Below are the code and all the weights of a small trained network. Each question names an input and a class and asks about switching units off, where a switched-off unit gives its printed mean instead of its output.

import numpy as np


def w(rows, s, z=0):
    codes = np.array(rows[::2]) - 128.0
    scale = np.full(codes.shape[1], s)
    scale[-1] = z or s
    return codes * scale


def f(y):
    return np.maximum(y, 0)


def log_softmax(a):
    a = a - a.max(-1, keepdims=True)
    return a - np.log(np.exp(a).sum(-1, keepdims=True))


def net(x, mask):
    res = np.array(x, float).reshape(1, 4) / 4 @ E
    y = f(res @ A[0][:, :-1].T + A[0][:, -1])
    res = res + np.where(mask, y, B[0][:, -1]) @ B[0][:, :-1]
    return log_softmax(res[-1] @ U[:, :-1].T + U[:, -1])


A, B = {}, {}
E = w([
[83,160,72,70,254],'x0',
[74,190,220,8,93],'x1',
[49,229,125,248,118],'x2',
[50,104,21,75,54],'x3',
],0.0091)
A[0] = w([
[170,74,158,139,52,81],'n1',
[165,67,56,200,201,103],'n2',
[171,117,95,144,130,246],'n3',
[46,165,17,85,78,120],'n4',
[89,98,91,127,87,86],'n5',
[80,145,81,91,253,99],'n6',
[50,124,57,101,68,96],'n7',
[153,6,128,79,133,112],'n8',
[63,137,157,181,113,101],'n9',
[152,136,180,130,39,77],'n10',
[153,66,135,88,136,99],'n11',
[151,55,108,91,132,116],'n12',
[82,97,86,132,87,184],'n13',
[112,108,43,82,101,133],'n14',
[91,161,73,68,246,82],'n15',
[176,65,113,59,141,118],'n16',
[109,77,134,140,63,101],'n17',
[166,81,142,56,130,121],'n18',
[147,82,64,186,157,97],'n19',
[51,222,93,168,151,111],'n20',
[179,155,176,141,149,212],'n21',
[110,192,230,61,107,106],'n22',
[73,174,168,51,134,115],'n23',
[168,69,134,89,161,88],'n24',
[131,143,135,171,76,123],'n25',
[101,191,164,64,126,105],'n26',
[156,126,193,158,205,96],'n27',
[67,179,102,169,94,146],'n28',
[150,173,209,169,195,110],'n29',
[40,168,145,221,142,92],'n30',
],0.012)
B[0] = w([
[102,28,204,176,96,183],'n1',
[142,130,43,164,69,229],'n2',
[98,192,115,79,76,240],'n3',
[192,100,119,98,176,239],'n4',
[185,109,140,149,149,162],'n5',
[114,44,231,124,28,228],'n6',
[190,90,111,116,192,208],'n7',
[84,138,135,141,163,214],'n8',
[65,132,141,166,183,184],'n9',
[131,46,141,183,84,192],'n10',
[76,129,131,164,209,177],'n11',
[92,137,137,137,184,185],'n12',
[190,154,154,69,131,215],'n13',
[174,114,132,98,156,201],'n14',
[117,1,214,138,33,224],'n15',
[65,164,134,147,174,211],'n16',
[157,80,175,115,103,171],'n17',
[70,171,126,129,166,208],'n18',
[121,129,41,186,80,194],'n19',
[74,138,135,117,172,234],'n20',
[181,141,137,25,137,238],'n21',
[139,135,35,190,105,247],'n22',
[149,136,44,180,76,220],'n23',
[105,119,127,170,193,178],'n24',
[94,105,190,128,102,179],'n25',
[119,148,47,187,94,203],'n26',
[197,109,106,104,180,195],'n27',
[72,123,147,100,163,225],'n28',
[188,93,132,89,185,216],'n29',
[74,138,136,143,192,228],'n30',
],0.0098,0.012)
U = w([
[30,140,134,147,214,108],'0',
[148,129,2,191,77,119],'1',
[132,88,218,148,69,157],'2',
[241,118,122,87,199,76],'3',
[118,181,120,31,89,249],'4',
[123,200,115,102,98,98],'5',
],0.014,0.017)

Each question gives the input, the list of numbers given to net, and the class t.
The units are the neurons (one row each of A and B). Each row of codes is followed by its name. A weight is (code - 128) times the scale printed after its matrix; where a second scale follows, it is the last column's (A, B and U).
mask holds one flag per neuron, in row order. A switched-off neuron (its flag False) gives its mean, the last column of its row in B, instead of its output. The means were averaged over made-up inputs and are rounded, as every weight is.
A unit's drop is (log p(t) with every unit on - log p(t) with that unit switched off) / (log p(t) with every unit on - log p(t) with every unit switched off).
The circuit of an input: a set's keep is (log p(t) with only the set's units on - log p(t) with every unit switched off) / (log p(t) with every unit on - log p(t) with every unit switched off). Starting from the 12 units with the biggest drops (on a tie, the unit counted first), units are removed one at a time, each time the one whose removal leaves the highest keep (on an exact tie, the one counted first), for as long as the keep stays at least 0.8.
units of the circuit, in order: the units of the circuit, biggest drop first
unit that matters most: the unit with the biggest drop
top k neurons: the k neurons with the biggest drops, biggest first
drop when u is switched off: that unit's drop, to one decimal
input [-3,-5,-3,-5], class 1: units of the circuit, in order -> n2
input [5,-8,2,-8], class 1: top 2 neurons -> n2, n19
input [-2,4,-4,4], class 0: top 3 neurons -> n2, n21, n18
input [6,1,-8,-8], class 0: top 2 neurons -> n16, n18
input [-4,4,-1,0], class 1: units of the circuit, in order -> n6, n22
input [0,2,6,-8], class 3: top 3 neurons -> n29, n21, n27
input [7,-1,4,5], class 2: top 2 neurons -> n6, n15
input [0,6,4,8], class 3: top 2 neurons -> n4, n7
input [7,6,1,8], class 3: top 3 neurons -> n4, n7, n14
input [-7,-7,8,-8], class 0: top 2 neurons -> n30, n9
input [0,6,-2,-6], class 1: top 3 neurons -> n22, n26, n23
input [2,-4,4,-5], class 3: top 2 neurons -> n29, n27
input [-2,5,2,5], class 1: top 2 neurons -> n23, n21
input [8,-2,-5,-3], class 2: units of the circuit, in order -> n15
input [-5,7,1,8], class 3: top 3 neurons -> n4, n7, n13
input [6,-2,0,-7], class 3: top 3 neurons -> n27, n29, n21
input [2,4,3,-2], class 1: drop when n22 is switched off -> 0.2
input [4,-4,3,6], class 3: drop when n7 is switched off -> 0.1
input [6,4,2,2], class 2: drop when n6 is switched off -> 0.3
input [-2,2,-3,-2], class 4: unit that matters most -> n30
